Below is a small trained network, with its code and all its weights. Each question gives an input and a class and asks what happens when units are switched off, that is, made to give their printed mean instead of their output.

import numpy as np


def w(rows, s, z=0):
    codes = np.array(rows[::2]) - 128.0
    scale = np.full(codes.shape[1], s)
    scale[-1] = z or s
    return codes * scale


def norm(h):
    return h / np.sqrt((h * h).mean(-1, keepdims=True) + 1e-5)


def f(y):
    return np.maximum(y, 0)


def log_softmax(a):
    a = a - a.max(-1, keepdims=True)
    return a - np.log(np.exp(a).sum(-1, keepdims=True))


def net(x, mask):
    res = np.array(x, float).reshape(1, 6) / 4 @ E
    u = 0
    for l in range(2):
        y = f(norm(res) @ A[l][:, :-1].T + A[l][:, -1])
        res = res + np.where(mask[u : u + 6], y, B[l][:, -1]) @ B[l][:, :-1]
        u += 6
    return log_softmax(norm(res)[-1] @ U[:, :-1].T + U[:, -1])


A, B = {}, {}
E = w([
[105,213,134,39,107],'x0',
[109,187,71,164,147],'x1',
[3,128,71,226,108],'x2',
[109,154,179,1,82],'x3',
[82,182,61,138,117],'x4',
[119,159,96,136,133],'x5',
],0.0067)
A[0] = w([
[204,202,116,113,157,254],'0.n0',
[86,131,172,229,163,80],'0.n1',
[106,53,246,158,57,152],'0.n2',
[204,253,46,214,55,205],'0.n3',
[35,153,77,114,115,72],'0.n4',
[87,143,226,226,77,199],'0.n5',
],0.0064,0.0025)
B[0] = w([
[173,132,181,53,64,249],'0.n0',
[88,99,90,2,153,205],'0.n1',
[193,128,128,210,111,245],'0.n2',
[153,147,100,101,85,255],'0.n3',
[152,113,150,181,61,205],'0.n4',
[247,197,73,41,198,222],'0.n5',
],0.0092,0.0039)
A[1] = w([
[103,137,137,159,59,135],'1.n0',
[72,22,34,254,211,123],'1.n1',
[96,155,144,113,199,121],'1.n2',
[209,151,80,161,90,113],'1.n3',
[79,127,137,153,152,4],'1.n4',
[131,104,149,93,131,8],'1.n5',
],0.0089,0.0036)
B[1] = w([
[254,51,93,247,124,162],'1.n0',
[6,162,203,50,239,216],'1.n1',
[151,138,78,152,195,129],'1.n2',
[174,115,106,213,155,254],'1.n3',
[52,21,86,85,98,128],'1.n4',
[145,122,156,107,101,136],'1.n5',
],0.007,0.0055)
U = w([
[219,57,2,198,231,203],'0',
[220,171,187,144,83,2],'1',
[88,186,194,80,234,203],'2',
],0.0069,0.0009)

Each question gives the input, the list of numbers given to net, and the class t.
The units are the neurons (one row each of A and B). Each row of codes is followed by its name. A weight is (code - 128) times the scale printed after its matrix; where a second scale follows, it is the last column's (A, B and U).
mask holds one flag per neuron, layer by layer. A switched-off neuron (its flag False) gives its mean, the last column of its row in B, instead of its output. The means were averaged over made-up inputs and are rounded, as every weight is.
A unit's drop is (log p(t) with every unit on - log p(t) with that unit switched off) / (log p(t) with every unit on - log p(t) with every unit switched off).
most important unit: the unit with the biggest drop
k most important neurons: the k neurons with the biggest drops, biggest first
top k neurons in layer l: the k neurons of layer l with the biggest drops, biggest first
drop of u: that unit's drop, to one decimal
input [0,-6,8,-1,-3,-1], class 2: most important unit	0.n0
input [-1,8,7,7,-6,-2], class 0: 2 most important neurons	(0.n4 0.n0)
input [0,-3,4,3,4,0], class 0: 2 most important neurons	(1.n0 0.n0)
input [6,-3,4,-2,-3,0], class 0: 2 most important neurons	(0.n0 1.n3)
input [0,-3,4,4,0,-8], class 0: top 2 neurons in layer 0	(0.n2 0.n0)
input [-4,-4,1,-3,0,8], class 2: 2 most important neurons	(0.n0 1.n1)
input [-5,-5,7,-4,-8,1], class 2: drop of 0.n0	0.1
input [-7,2,4,-4,6,-4], class 2: drop of 1.n1	0.9
input [-1,5,6,-3,-1,-4], class 2: drop of 0.n5	-0.1
input [-8,-1,6,-6,-8,-3], class 2: 2 most important neurons	(1.n1 0.n1)
